A new row, then what is left of it after taking away its nearest point in the smallest flat space through zero that holds the last named rows above it.
pemen (2 x 27):
[[-35.2  27.0  35.5 -24.9  -2.5  15.2   5.0 -18.4   2.2   7.2  14.4   3.8
   -8.9  17.7 -37.2 -23.1  -7.1 -34.7 -23.4  -6.0   8.8  31.4   5.8   3.1
  -68.3  12.1   3.7]
 [-25.3  10.1  16.0  -1.7  -6.7  41.7  -4.9  -1.8 -22.6 -13.9  -0.8  -9.7
    5.5  -1.1  -3.6 -13.5   4.2 -24.9 -10.8  18.3  -0.4   6.6 -12.1  18.4
  -35.1  -3.1  11.9]]
New rows:
[-32.2  -9.5  16.3  17.0  27.0  16.1  24.0  21.8  -9.0 -15.7 -15.8  -9.2
   4.0 -42.6  30.6   6.7  -1.5 -13.7 -21.9   6.6  -4.1   5.7 -28.7  39.0
   0.6  13.7   2.2] -> [-24.1  -7.9  16.2   9.1  31.7 -13.3  30.0  16.4  10.9  -1.3  -9.7   0.4
  -4.0 -35.0  19.6   9.4  -7.7  -5.8 -21.6 -11.1  -0.5  12.0 -16.3  24.7
   4.5  20.9  -6.4]
[ 10.6 -22.0  -7.5  28.5   3.5 -22.7  16.8  23.9  20.8 -11.0 -26.9  16.6
 -12.0  11.8  33.8 -14.7  15.3   7.2  -2.6   4.6  26.1   6.4  -8.8  -0.3
   3.9 -11.6 -23.7] -> [ -1.0 -14.8   2.4  23.3   1.8 -12.1  16.9  19.9  17.1 -12.1 -24.2  15.6
 -12.8  15.1  25.8 -21.7  14.7  -4.2  -9.2   6.7  27.8  13.8  -9.9   3.7
 -16.0  -9.8 -20.8]
[ -3.9   0.4  -6.1  30.6  28.0 -43.2  15.0  14.2   9.9  -1.2  -5.0  28.8
   2.3   1.8 -22.8   5.8  11.5  26.9   7.7  -0.3  -7.5 -18.7  -4.9 -29.1
  25.5 -26.4 -16.7] -> [-22.9   8.8   6.8  27.8  23.4 -14.7  12.1  11.8  -4.9  -9.9  -4.6  22.6
   5.3   2.2 -27.6  -4.6  13.8   8.2  -1.0  11.4  -7.2 -12.3 -12.5 -16.7
  -2.2 -27.7  -8.6]

Larov, 5 rows:
[[ 16.7  10.3 -16.7  13.3 -17.7 -24.6  29.2  11.9 -16.0 -14.2  -5.1  -3.3
    7.7 -17.1  41.0  27.6 -13.6  -7.8  33.8   6.5  14.0  -5.4  15.2   6.4
   15.7 -27.8  29.4]
 [ 57.2  20.8  -5.0   2.5  -4.4 -31.5   5.0  -7.0 -21.4 -15.9  -9.7 -10.7
   27.1 -21.7  32.3  36.2  23.3  24.1  17.3 -13.9  16.0 -32.4 -16.7   7.8
  -15.9  -0.8  23.8]
 [ 38.7   9.9 -36.2  -2.7 -10.6 -18.1  24.7 -10.1 -29.9   7.1  -3.6   4.8
   23.0 -23.2  58.6  36.0  35.5 -18.4  52.2  -5.1  36.6 -25.2   1.0   6.8
   -2.0  -9.9  11.8]
 [ 28.6  27.3   9.5 -20.9  -6.3 -27.5  20.2  15.6 -33.5   0.2  -8.6 -28.6
    1.1 -25.5  64.9  39.7  22.6 -29.0  30.8   5.7  25.9 -30.5   1.2 -19.9
   18.9  -1.8  17.8]
 [ 41.3   2.6 -26.4  -9.6 -29.8 -50.3  27.7  20.4 -29.8 -14.2   7.7 -10.0
   15.9 -42.7  46.1  11.4  19.8 -13.0  26.9 -13.1  27.8 -31.8  -0.6  11.3
  -21.0  -9.9  52.4]]
New rows:
[  5.2   8.3 -57.1  22.0  32.7 -14.2 -10.3  23.6  10.1  36.6   0.0  -9.1
  -3.9  -7.3  18.4  -2.4  16.4   7.2  18.5 -22.8  16.6 -10.2   3.7  -4.5
 -11.0   0.4  51.4] -> [ -8.1  14.3 -34.8  22.7  43.8  -1.9 -20.5  23.5  18.8  36.7  -5.5 -15.7
 -13.6   6.1   5.7  -1.8   4.3  12.6   4.1 -15.6   3.7  -1.7   3.5 -14.7
   2.3   4.3  37.5]
[ 15.4   8.2 -18.3 -17.7  -0.5  -7.3  -1.8   3.3 -14.1  15.2  19.8 -18.7
  -6.6   7.3 -41.2 -46.8  62.8 -28.7  -2.9  -4.4   4.7 -13.5  -8.9 -36.1
  -8.2  11.6 -16.5] -> [ 19.6  20.3 -17.3  14.7  -3.0 -11.5   9.6   2.7  -8.5  -5.9   6.7 -16.1
  -0.8  14.8 -35.5 -21.1  24.5  -5.0   9.0   6.2  -5.3   0.1   3.6 -27.4
  14.5 -17.2  -6.0]

Popu, 4 rows:
[[  2.8 -22.1 -23.6  35.8  40.5 -24.6   2.5   9.5  41.5  22.1  24.4 -28.1
  -27.7 -16.6  -5.2  16.1 -23.8   3.0 -21.0 -20.3 -19.8 -18.6 -14.7  23.4
   41.5  34.3  19.6]
 [  3.6  -8.1 -16.3  21.9  36.9 -13.8  -0.6  11.9  30.5  21.1  17.3 -13.4
  -25.0  -5.2   0.6  22.6 -13.6   5.6 -13.1 -30.1 -11.6 -22.1 -16.6  35.9
   37.4  35.2  17.2]
 [ -4.4 -12.2 -11.6  21.7  30.7 -22.0   3.3  11.6  32.1  20.5  17.3 -14.4
  -18.4  -6.4   6.1  12.0 -13.3   1.7 -18.8 -28.8  -8.1 -24.8 -19.0  27.9
   37.1  29.3  11.6]
 [-10.9 -30.2   0.8  15.7  26.2 -16.3  10.3   2.5  17.1  -2.3   6.9 -10.3
    0.6  -9.4  -4.8  12.6  -5.2 -10.9  -5.7 -18.5 -10.3 -29.0 -10.1  13.1
   23.0  12.9  12.5]]
New rows:
[  4.2  13.6 -45.1  21.6  23.5  31.3 -18.3 -19.8  30.3   7.6  13.9  -5.7
 -23.1 -10.0 -33.4  10.5 -15.7   0.2  15.5 -17.4 -24.6  -7.6  -3.8  33.0
  15.5  30.3  30.6] -> [-19.3  14.1 -21.1   4.0  -9.4  20.1  -9.1 -23.2  16.7  -2.3   3.0   6.1
   6.3  -3.9 -14.1 -23.1  -3.2 -11.2   9.3  -9.7  -5.1 -10.0  -6.1   6.1
  -1.3   1.8   7.1]
[ 18.8  15.5  -2.7  27.0  -5.2 -13.6 -20.1  31.1  23.4  25.8  22.5 -20.1
 -36.9 -26.8 -16.6  15.5  -7.4 -14.1   2.6   1.4 -26.0  -2.2   5.7  -4.8
  -6.0   7.3   8.1] -> [  4.6  14.6  19.1   8.2 -17.6 -10.0 -14.0  29.1   5.9  11.6   9.1  -2.4
 -14.7 -17.0  -8.4  10.9   9.2 -23.9  10.9  -5.3 -13.5 -15.2   3.8  -6.7
 -16.5  -6.8  -0.6]
[ 10.2 -15.9 -11.1   8.2  23.3   6.1  -7.0 -10.8  -1.3 -11.5  10.6   1.3
  -0.5   0.8 -27.2  73.3   3.0  28.6  30.3  -4.5 -28.5 -11.6  -8.2  44.1
  16.4  21.1  18.0] -> [ -7.9  -3.9  -1.6   1.4 -15.9 -16.0  -2.8 -10.6   0.3  -2.3  11.3   0.4
  14.4   2.1  -0.7  24.0   2.3  27.3   6.9  12.0  -9.2   2.9 -12.5   8.8
   4.8  -3.2 -11.3]

bas, 5 rows:
[[  3.8 -23.4  -2.4  23.2   4.9  15.5  22.3  12.8 -28.5  26.4  17.2  18.9
  -14.0 -15.6 -14.8   3.0  -6.3   0.6 -12.3 -32.8   8.5  14.8  11.7 -35.4
   -8.2  -8.4 -17.8]
 [  2.5  12.2 -11.9  -9.9  -2.2 -22.8 -23.7 -28.7  11.6 -37.0  -0.5  21.2
    7.3 -11.9  14.5  -1.7   3.5 -33.4  14.8  10.0 -21.9   4.5  26.9  14.7
    1.5  20.1  -4.6]
 [ -1.1  43.4 -18.8 -29.6  18.5 -42.8 -22.8   6.7  -5.5 -28.1  27.3 -11.8
  -24.6  -6.6  30.1  14.3  15.5 -57.9  14.0  -6.4 -48.0 -26.5 -25.6  23.1
   13.3  11.8  -2.1]
 [ -5.1  22.0  40.2 -22.3 -15.9   3.9   7.2   9.5 -28.6  -7.0   0.4 -32.2
   22.0 -25.0  13.1  11.8  -4.7  -0.5 -22.6 -63.8 -20.2  10.9 -10.9   3.6
  -20.6 -23.1   2.4]
 [-22.1   8.7 -10.5   8.5  35.5  10.8   7.4  -1.2 -19.3   7.8 -20.5 -13.0
  -14.1   2.7 -11.0   4.6  -1.2  17.8   0.5 -30.3   0.9  27.8  -2.0 -22.4
   11.3   3.8   5.2]]
New rows:
[-19.3 -14.5  11.9  15.9   8.0   9.4  16.1  -7.9 -22.4  36.2  -6.4   9.4
  -8.8   0.9 -18.2  -5.5  -8.3  19.6  -7.8 -22.9  44.1  30.0   2.7 -40.0
   9.4  -3.9   0.0] -> [-10.7   5.0  13.5  -7.5  -6.3 -15.7  -4.1 -12.4  -4.7  10.7   4.6   5.2
  -2.1   1.1   3.3  -4.2  -0.9  -8.8   0.7  -0.7  23.6   4.8  -6.2  -8.0
  10.0   1.4   3.3]
[  0.9  11.6  -5.9 -20.6  11.2 -33.4 -21.9   3.1  14.4 -15.7   6.0 -14.3
 -21.5  10.9  10.5   8.8  -3.0  -1.7  -3.7   1.2 -13.2 -14.8 -34.9  32.3
  13.4 -12.1  20.6] -> [  4.8 -13.8  -2.1  -0.9   3.1 -16.4 -10.5  -5.2   6.7  -6.0   3.0   8.8
 -13.5  -0.2  -3.4   3.6 -11.7   9.5 -10.7 -10.0   2.3   6.1  -6.4  11.0
   2.9 -14.0  10.4]

Gofa, 3 rows:
[[  5.1 -20.4  -3.3   9.3  -7.9  22.5  24.5  -2.8   9.2 -12.4  22.9   7.6
    5.0  -0.2  18.9 -30.1   6.1   8.9 -11.9  22.7   7.1 -21.4   1.4  21.8
   -9.8   7.2   2.1]
 [ -8.1 -12.4 -24.9   4.4  -7.5 -25.7 -15.6  10.4   3.9  -4.2   0.9  28.0
    1.8   8.5  24.6 -11.1  17.4 -19.4  -1.1   6.9   2.7   4.2  -0.3 -12.1
  -17.1 -12.3   4.3]
 [ 14.5  18.1 -30.4 -22.1  -2.6 -44.0 -40.1   4.1 -15.2   8.1 -25.8   9.7
  -20.9  -6.7  15.5  31.9  -7.1 -11.0  27.1  -8.9 -10.3  -5.7  14.7 -17.2
  -15.1 -27.4 -16.8]]
New rows:
[ 12.7  22.5  -2.2  45.1  20.0  12.9 -10.4   9.9  10.1  -9.1  10.2   0.2
   4.5  18.5 -13.5 -19.1 -14.0  17.6 -13.3  34.4 -27.7  17.0 -13.1   1.3
  30.8  31.5 -18.6] -> [ 18.6  25.5 -16.4  38.2  17.2  -2.7 -23.4  11.8   5.9  -8.2   3.8   7.2
  -2.8  16.4  -2.7 -12.1 -14.6  13.3  -4.6  35.0 -30.4  11.7  -7.1  -2.9
  22.1  21.0 -24.6]
[ -6.6  -8.2   8.2   0.4   9.2  17.3  14.8  -0.8  18.1 -23.9   4.2  -6.6
 -23.6  10.7  -8.0 -19.4  17.5  31.7 -26.2  41.6 -22.3 -13.6   0.6  18.8
  -9.7   7.4  -0.5] -> [-11.3   3.3   3.3  -5.7  12.6  -5.6  -6.9   3.7  12.2 -16.3 -12.0  -4.7
 -27.4  12.5 -14.2  -0.5  17.2  20.8 -17.4  27.7 -26.8   1.4   0.2   0.7
  -7.8  -1.4  -1.6]
[  7.8 -29.5  27.2  -1.9   2.7  32.9  24.8 -13.9 -14.6 -14.7  27.6 -30.1
 -30.4 -39.8   6.9   4.6  -5.9  -1.4  21.7   7.5  16.3 -18.4  31.1  29.8
   5.6  12.2 -45.9] -> [-15.9 -31.6  18.6   5.5   4.2   1.9   1.4  -0.7 -11.7 -10.3  17.5 -10.8
 -22.0 -25.6   6.0   7.2  12.0 -28.3  18.4  -4.9  17.4  14.1  20.7   0.5
   4.9   5.0 -33.5]

puzi:
[[  1.0  11.6 -30.4  -1.3 -11.9   2.4  15.8   8.6  -0.4   7.3  -4.0 -12.1
   12.9   1.9 -19.7   4.4 -27.4   4.3   0.4   2.6  -6.0 -12.9   3.0 -12.9
   32.4   6.9  19.1]
 [ -4.5  26.3 -32.2 -20.0 -25.7  -1.2  16.1  22.5 -12.2  11.7 -26.3  -1.4
   13.3  -0.5 -32.2   0.6 -44.2   4.0   5.0   8.8  -4.1 -25.0   7.8  -8.4
   27.9  25.2  21.2]]
New rows:
[  6.0 -10.8 -53.2   1.7 -16.9 -11.5   7.6   5.5  40.7   8.0   6.1 -12.7
  12.6   4.9  -4.3   4.1  10.4 -24.8  -2.4  -2.6  -4.1  13.3 -29.4 -35.9
  34.6  16.3  25.0] -> [  0.6 -10.6 -24.5 -12.0 -16.1 -16.8  -7.8   8.1  31.7   4.3  -7.8   7.9
   0.1   1.1   5.2  -3.3  24.1 -29.3   0.9  -0.2   3.4  16.4 -28.5 -19.5
  -1.1  24.1   7.7]
[  2.4   5.6  20.7 -27.1  -3.7  12.9  -2.4   6.6  13.2  -5.0 -24.6  10.4
  -7.4 -20.6   8.5  -8.7   5.9 -10.0  11.8   3.1  23.3   7.5   8.1  41.4
 -27.3  -7.8 -10.1] -> [  7.7   3.1  -2.5 -13.0  -2.2  17.8  10.2   2.3  22.4  -2.6  -9.8  -8.1
   2.7 -17.1   2.7  -2.1  -2.7  -6.3   8.4   0.2  16.9   6.8   6.6  27.3
   2.6 -17.0   3.7]
[ -3.1 -14.9  10.8   6.5  26.7  10.9 -21.3 -13.3  18.3  10.7  23.7 -31.1
  14.1  -0.1 -13.7  42.2   3.0 -26.1 -10.4 -17.0  10.2 -20.5 -15.4  -8.4
  26.3 -12.7 -36.0] -> [ -8.6  -3.4  16.0 -11.2  16.1   6.9 -24.6  -1.9   7.0  13.3   3.2 -18.0
  11.5  -2.8 -21.2  37.5  -6.9 -27.4  -6.1 -11.6  13.4 -29.2 -11.5  -1.1
  14.5   3.3 -38.4]

lufu (2 x 27):
[[  6.3  -3.4 -11.3  37.6   8.0 -13.3  62.7  17.6 -15.5  17.5   0.5 -29.2
  -28.1  17.8  10.7  13.5 -26.9   6.2   1.4   1.8  -9.3 -28.3  -8.3 -16.3
  -19.6  12.5  12.2]
 [ -6.8 -24.9  -7.8  39.5  -1.7  16.3  35.4 -16.5 -30.2  29.0   4.2 -13.6
   23.7  15.8  24.1   3.2 -27.8  -3.1  -8.2   4.7  -4.2 -15.0  -0.7  10.3
    1.7  13.5 -12.3]]
New rows:
[ -6.6  19.9  15.2   9.7 -35.7 -30.8 -27.8  25.6   6.4 -41.6  13.2  -4.5
  -1.3  -0.3 -23.4  -1.0 -14.5  15.7  15.4   3.1  28.5  -7.1 -38.8 -39.5
  30.0 -23.1  -9.5] -> [-11.2   6.7  12.4  26.5 -37.7 -20.1 -16.5  14.2  -8.2 -27.9  15.4  -8.2
  15.4   6.1 -11.5  -1.0 -26.3  13.2  10.7   5.4  27.4 -11.7 -38.1 -31.7
  33.5 -17.3 -17.8]
[ 17.6  14.1  24.8 -25.1  -7.7 -33.8 -41.5  40.2  36.9 -24.8  -4.1   1.6
 -42.4 -15.1 -39.8 -10.3  18.0   8.2  18.6  -1.3   5.2  -1.5  12.7  -5.6
   5.1 -10.7  26.9] -> [  7.3 -16.1  18.3  13.5 -12.1  -9.5 -15.3  14.4   3.5   6.5   1.0  -7.0
  -4.6  -0.4 -12.7 -10.2  -9.1   2.5   7.9   4.1   2.6 -12.1  14.2  12.0
  12.9   2.6   8.0]
[ -3.9  -7.6  13.9 -17.2   4.1  12.7 -30.6 -38.1  10.4  -9.1  -5.0  10.8
  43.8  -7.6   3.2 -17.7  30.8  15.7   1.8 -12.9 -18.6  -1.1  17.9  21.1
   7.3 -17.4  -2.2] -> [  3.1  -2.4   7.6  -0.6  10.8  -2.7   6.7 -19.3   7.9  -4.7  -5.9  -7.5
  14.6   1.2   3.9  -8.3  18.8  21.5   5.5 -13.0 -24.5 -18.3  11.7   5.3
  -8.4 -12.0  11.1]
